Read these off the grid that follows. Rows and columns are numbered from 1.
1) Read off the entry in the bottom-left corner.
2) Read off the entry in row 1 and column 2.
3) Read off the entry at row 3, column 1.
4) Read off the top-right entry.
5) Read off the entry in row 1 and column 1.
6) Read off the entry at row 1, column 3.
7) Read off the entry just right of the largest entry.
8) Read off the entry directly above the largest entry.
118  105  108  138  106  119  136  128  131  107  139  136
122  133  130  154  117  121  133  126  130  139  123  151
133  137  128  119  136  120  119  128  128  111  130  118
137  156  146  124  125  150  145  126  105  157  121  116
100  133  143  127  111  114  127  111  107  116  144  130
142  143  138  138  124  130  138  133  120  151  119  140
129  130  112  134  120  137  138  129  129  111  128  117
1) 129
2) 105
3) 133
4) 136
5) 118
6) 108
7) 121
8) 111

B =
[[103 120 133 137 120 114 118 134  99 123]
 [131 124 133 130 133 128 135 130 131 132]
 [122 133 103 119 117 126 113 122 121 120]
 [128 124 133 146 126 128 127 140 131 127]
 [133 128 125 138 139 130 141 132 134 135]]
Indices start at 1.
The entry in the top-left corner is 103
The entry at row 1, column 2 -> 120
The bottom-right entry -> 135
The entry just left of the smallest entry -> 134
Give the entry just left of 139.
A: 138
The entry in row 3 and column 3 is 103
Give the entry at row 3, column 1.
A: 122
Give the top-right entry.
A: 123
Give the entry in the bottom-left corner.
A: 133
The entry at row 2, column 1 is 131
The entry directly below 114: 128
The top entry of the column that holds the smallest entry is 99
The entry directly above the largest entry -> 119

a =
[[152 128 127 111 127 122 111 130 127 122 119]
 [106 130 130 146 130 135 146 127 130 135 138]]
Give the entry just left of 138.
Answer: 135
The maximum -> 152
Give the entry directly below 119.
Answer: 138
The bottom entry of the column that holds the largest entry -> 106
The entry just right of the largest entry: 128
The entry just right of 128 is 127
Give the entry directly above 138.
Answer: 119

Questions about the grid below. Counting starts at 1.
1) The entry at row 1, column 2?
2) The entry directly below 155?
3) The bottom entry of the column that holds the smallest entry?
4) The entry directly below the smallest entry?
5) The entry in row 3 and column 1?
6) The entry in row 2 and column 3?
7) The entry in the top-left corner?
[[125 128 121 118 124 128 128 136 133 129 142 155 133 123]
 [143 128 120 146 117 130 142 126 132 122 130 128 128 115]
 [124 129 142 139 132 129 128 143 112 139 138 128 128 118]
 [119 134 118 132 114 128 128 121 127 146 123 128 128 129]
 [142 129 122 148 117 128 137 123 136 121 132 128 128 111]
 [136 128 130 125 133 128 128 130 135 137 125 136 156 127]
 [128 128 136 144 117 128 128 118 149 123 141 128 128 119]]
1) 128
2) 128
3) 119
4) 127
5) 124
6) 120
7) 125

[[134 133 130 132 149 148]
 [134 135 132 130 143 147]
 [133 135 132 131 147 147]
 [132 135 133 130 145 149]
 [133 133 131 130 147 144]
 [134 135 133 133 145 148]
 [137 133 130 131 149 146]
 [134 134 132 130 144 145]
 [133 134 131 131 146 146]
 [135 132 131 130 147 146]
 [131 131 133 132 146 148]
 [136 132 133 130 146 147]
 [133 134 130 132 147 147]
 [132 134 134 130 144 150]
 [135 132 130 131 153 143]
 [136 133 131 132 150 145]]
Read off the last entry, reading row by row.
145
Read off the bottom entry of the column that holds the largest entry.
150
Read off the 1st entry, reading row by row.
134
Read off the last entry in the row that holds the largest entry.
143
Read off the largest entry in the last column.
150
The entry in the bottom-left corner: 136
The fourth entry, reading row by row is 132
The top-right entry: 148
Read off the 3rd entry on the diagonal from the top-right corner.
131
Read off the smallest entry in the first row.
130
Read off the second entry on the diagonal from the top-right corner.
143
Read off the entry just left of the largest entry.
131
Read off the first entry of the largest entry's row.
135
The second entry on the main diagonal -> 135
The third entry on the main diagonal is 132
Read off the largest entry in the first column.
137
Read off the top entry of the column that holds the largest entry.
149
The 2nd entry in reading order is 133
